Below are the code and all the weights of a small trained network. Each question names an input and a class and asks about switching units off, where a switched-off unit gives its printed mean instead of its output.

import numpy as np


def w(rows, s, z=0):
    codes = np.array(rows[::2]) - 128.0
    scale = np.full(codes.shape[1], s)
    scale[-1] = z or s
    return codes * scale


def norm(h):
    return h / np.sqrt((h * h).mean(-1, keepdims=True) + 1e-5)


def f(y):
    return y / 2 * (1 + np.tanh(0.7978845608 * (y + 0.044715 * y**3)))


def log_softmax(a):
    a = a - a.max(-1, keepdims=True)
    return a - np.log(np.exp(a).sum(-1, keepdims=True))


def net(x, mask):
    res = np.array(x, float).reshape(1, 8) / 4 @ E
    u = 0
    for l in range(3):
        y = f(norm(res) @ A[l][:, :-1].T + A[l][:, -1])
        res = res + np.where(mask[u : u + 12], y, B[l][:, -1]) @ B[l][:, :-1]
        u += 12
    return log_softmax(norm(res)[-1] @ U[:, :-1].T + U[:, -1])


A, B = {}, {}
E = w([
[170,114,185,137,124,148,93,164,10,106,124],'x0',
[130,110,113,154,132,136,94,196,142,198,115],'x1',
[117,124,65,144,88,177,132,126,107,135,119],'x2',
[60,60,139,193,80,108,189,165,182,136,90],'x3',
[77,126,138,117,141,156,111,143,55,199,85],'x4',
[144,158,145,181,129,107,120,196,123,136,82],'x5',
[128,110,125,195,181,97,156,128,142,148,189],'x6',
[99,147,161,150,55,105,31,61,113,212,189],'x7',
],0.013)
A[0] = w([
[137,141,160,201,112,129,94,182,136,167,97,83],'0.n1',
[122,129,112,135,63,139,128,61,164,141,141,1],'0.n2',
[137,93,82,146,98,159,187,217,149,89,100,140],'0.n3',
[164,173,107,142,147,133,129,156,145,100,122,21],'0.n4',
[147,96,81,114,162,136,89,164,244,171,190,119],'0.n5',
[127,136,171,224,57,101,88,179,154,152,99,82],'0.n6',
[128,188,65,210,178,125,157,100,127,168,134,63],'0.n7',
[134,125,91,131,113,137,158,183,141,107,92,79],'0.n8',
[133,173,71,69,96,127,94,112,253,136,123,77],'0.n9',
[146,149,85,154,54,141,73,87,91,136,161,95],'0.n10',
[114,107,146,132,83,138,147,90,126,164,119,173],'0.n11',
[133,109,127,142,71,128,94,103,168,156,171,106],'0.n12',
],0.021,0.0052)
B[0] = w([
[94,107,59,121,150,7,118,170,114,175,188,202],'0.n1',
[118,132,118,115,138,11,128,7,70,119,94,181],'0.n2',
[115,92,112,193,168,180,193,187,171,120,147,254],'0.n3',
[92,129,163,139,184,66,97,154,109,86,92,153],'0.n4',
[207,78,125,137,139,184,126,93,170,248,203,218],'0.n5',
[93,170,149,141,78,172,141,182,179,189,232,232],'0.n6',
[97,139,72,145,116,140,117,196,188,197,183,174],'0.n7',
[138,75,189,181,112,94,121,220,169,160,76,194],'0.n8',
[166,218,6,9,138,164,173,46,124,157,69,218],'0.n9',
[128,92,145,163,106,216,17,66,96,75,117,217],'0.n10',
[77,92,146,166,123,136,147,139,140,105,96,191],'0.n11',
[110,125,171,126,55,131,155,107,129,64,115,203],'0.n12',
],0.019,0.015)
A[1] = w([
[175,169,127,121,133,200,49,193,125,116,116,93],'1.n1',
[129,149,164,122,103,150,119,126,53,138,62,145],'1.n2',
[136,109,87,140,152,160,74,179,135,90,79,126],'1.n3',
[120,126,157,69,41,131,140,183,123,129,106,19],'1.n4',
[94,131,135,119,81,146,90,94,84,138,151,31],'1.n5',
[152,128,116,50,127,142,67,205,21,161,131,168],'1.n6',
[163,139,178,133,169,200,129,158,57,171,81,70],'1.n7',
[146,150,120,73,103,147,84,142,78,146,61,84],'1.n8',
[134,137,134,121,141,179,96,203,2,187,108,210],'1.n9',
[176,134,110,140,147,174,104,149,108,184,116,2],'1.n10',
[153,129,120,137,140,138,179,207,126,100,44,86],'1.n11',
[93,114,169,109,112,95,162,110,152,163,107,73],'1.n12',
],0.022,0.0047)
B[1] = w([
[142,201,73,106,100,142,160,42,185,110,168,182],'1.n1',
[164,22,177,113,168,96,213,69,79,189,91,196],'1.n2',
[97,197,119,127,170,171,176,98,113,87,122,197],'1.n3',
[138,194,91,173,148,126,144,132,90,177,205,142],'1.n4',
[168,106,133,177,104,163,26,171,134,133,142,252],'1.n5',
[179,177,115,63,161,123,70,66,70,146,72,196],'1.n6',
[142,174,69,69,146,145,112,78,149,138,41,174],'1.n7',
[78,145,104,55,130,125,191,52,147,118,124,188],'1.n8',
[105,195,3,76,105,86,176,38,94,152,124,217],'1.n9',
[100,148,181,131,86,61,165,64,171,131,177,175],'1.n10',
[53,112,100,203,227,144,72,106,116,73,136,250],'1.n11',
[87,169,116,106,199,213,107,143,162,151,133,155],'1.n12',
],0.019,0.011)
A[2] = w([
[125,197,126,53,164,42,172,176,104,94,172,140],'2.n1',
[237,87,63,178,109,97,132,171,152,172,54,86],'2.n2',
[180,150,121,145,137,107,144,223,146,37,26,135],'2.n3',
[76,132,144,167,28,156,185,251,87,111,99,3],'2.n4',
[125,107,109,122,112,57,196,148,121,67,149,86],'2.n5',
[148,199,134,99,101,95,201,226,38,148,134,60],'2.n6',
[170,67,56,94,89,153,226,200,178,123,168,132],'2.n7',
[182,125,155,156,80,95,191,206,204,218,111,82],'2.n8',
[154,156,170,67,101,75,136,167,161,78,92,110],'2.n9',
[249,155,144,104,167,80,119,110,150,1,211,198],'2.n10',
[130,197,125,62,104,68,109,188,167,79,119,120],'2.n11',
[129,123,96,90,36,149,160,128,130,124,79,54],'2.n12',
],0.017,0.0049)
B[2] = w([
[60,137,149,108,105,141,126,172,67,163,24,162],'2.n1',
[119,136,162,110,94,146,176,130,95,164,179,157],'2.n2',
[90,96,114,87,54,194,149,122,110,62,71,169],'2.n3',
[229,178,71,75,138,163,145,80,195,141,119,179],'2.n4',
[42,149,167,128,170,75,54,106,166,137,96,132],'2.n5',
[169,71,71,144,165,4,172,116,74,85,115,143],'2.n6',
[49,116,214,74,152,57,133,120,177,96,161,251],'2.n7',
[205,93,141,145,170,86,198,145,144,155,119,242],'2.n8',
[96,126,150,132,117,162,142,174,43,207,127,125],'2.n9',
[236,186,168,95,155,122,172,193,160,62,127,165],'2.n10',
[102,133,165,110,74,183,119,182,113,162,75,130],'2.n11',
[166,188,98,137,179,222,102,159,129,143,103,163],'2.n12',
],0.021,0.011)
U = w([
[72,113,126,186,216,183,178,180,160,31,61,181],'0',
[93,171,65,130,135,41,128,214,38,172,119,20],'1',
[180,193,68,36,120,157,127,6,93,132,76,233],'2',
[120,140,95,193,11,169,14,94,124,182,209,98],'3',
[224,115,214,166,114,153,121,159,151,34,155,109],'4',
[132,1,241,195,64,138,56,104,38,55,76,4],'5',
[107,106,105,159,152,117,212,183,244,242,216,179],'6',
[169,173,186,81,125,128,154,225,75,101,50,3],'7',
],0.013,0.0042)

Each question gives the input, the list of numbers given to net, and the class t.
The units are the neurons (one row each of A and B). Each row of codes is followed by its name. A weight is (code - 128) times the scale printed after its matrix; where a second scale follows, it is the last column's (A, B and U).
mask holds one flag per neuron, layer by layer. A switched-off neuron (its flag False) gives its mean, the last column of its row in B, instead of its output. The means were averaged over made-up inputs and are rounded, as every weight is.
A unit's drop is (log p(t) with every unit on - log p(t) with that unit switched off) / (log p(t) with every unit on - log p(t) with every unit switched off).
The circuit of an input: a set's keep is (log p(t) with only the set's units on - log p(t) with every unit switched off) / (log p(t) with every unit on - log p(t) with every unit switched off). Starting from the 12 units with the biggest drops (on a tie, the unit counted first), units are removed one at a time, each time the one whose removal leaves the highest keep (on an exact tie, the one counted first), for as long as the keep stays at least 0.8.
units of the circuit, in order: the units of the circuit, biggest drop first
most important unit: the unit with the biggest drop
top k neurons: the k neurons with the biggest drops, biggest first
top k neurons in layer l: the k neurons of layer l with the biggest drops, biggest first
drop when u is switched off: that unit's drop, to one decimal
input [-4,4,6,4,1,-5,-4,1], class 2: units of the circuit, in order : [0.n9]
input [6,8,1,-8,1,5,7,5], class 3: top 3 neurons in layer 0 : [0.n9 0.n10 0.n1]
input [-5,-7,5,-5,2,-3,6,3], class 3: units of the circuit, in order : [0.n10 1.n5]
input [4,2,3,-6,0,-8,3,-8], class 0: top 2 neurons : [0.n5 0.n10]
input [-4,-6,-4,-2,4,7,-4,-3], class 0: units of the circuit, in order : [1.n11 0.n5]
input [4,0,-6,6,4,-6,7,-4], class 0: top 2 neurons in layer 0 : [0.n5 0.n6]
input [4,8,-1,-3,-8,-2,-1,-5], class 0: top 3 neurons in layer 0 : [0.n4 0.n6 0.n1]
input [7,-7,4,-1,-6,-7,-4,-5], class 0: top 3 neurons in layer 0 : [0.n5 0.n6 0.n10]
input [0,-4,0,-5,-1,5,1,7], class 3: top 2 neurons : [1.n1 1.n5]
input [6,-8,-4,6,-6,-5,0,1], class 4: top 4 neurons in layer 0 : [0.n9 0.n1 0.n8 0.n3]
input [-7,-6,2,5,0,2,-8,-1], class 0: top 3 neurons : [0.n3 0.n8 0.n5]
input [2,-4,7,4,2,7,4,7], class 3: top 2 neurons : [0.n10 0.n3]
input [-7,3,0,6,7,0,-8,-3], class 0: top 2 neurons : [1.n11 0.n5]
input [7,7,-2,-1,-8,8,-2,-1], class 1: units of the circuit, in order : [0.n1]
input [-2,0,-5,-8,4,3,4,-2], class 2: top 2 neurons : [0.n1 0.n3]
input [4,6,0,-6,-3,6,6,-5], class 0: top 2 neurons in layer 1 : [1.n11 1.n3]
input [-8,3,7,-8,-3,1,4,8], class 2: top 3 neurons : [0.n9 0.n6 0.n2]
input [-1,-5,7,0,-2,6,-8,7], class 3: top 3 neurons : [0.n10 1.n5 0.n6]
input [-6,-5,7,0,-3,7,-1,8], class 2: top 2 neurons : [0.n9 0.n2]
input [1,3,-6,2,-1,-8,1,4], class 3: most important unit : 0.n5
input [1,2,7,-4,5,5,1,0], class 2: top 2 neurons in layer 0 : [0.n10 0.n5]
input [-7,-8,1,7,8,6,-6,6], class 3: top 2 neurons in layer 0 : [0.n6 0.n3]
input [7,-6,-5,0,-6,-4,0,-3], class 7: drop when 0.n10 is switched off : 0.3
input [3,-2,6,0,0,2,-1,5], class 5: drop when 0.n12 is switched off : 0.1
input [-5,3,-6,0,0,-6,-4,7], class 2: drop when 0.n9 is switched off : 0.7
input [6,0,-1,8,-4,-1,-8,8], class 3: drop when 0.n6 is switched off : 1.3
input [3,2,2,-3,-4,4,-6,7], class 3: most important unit : 0.n6
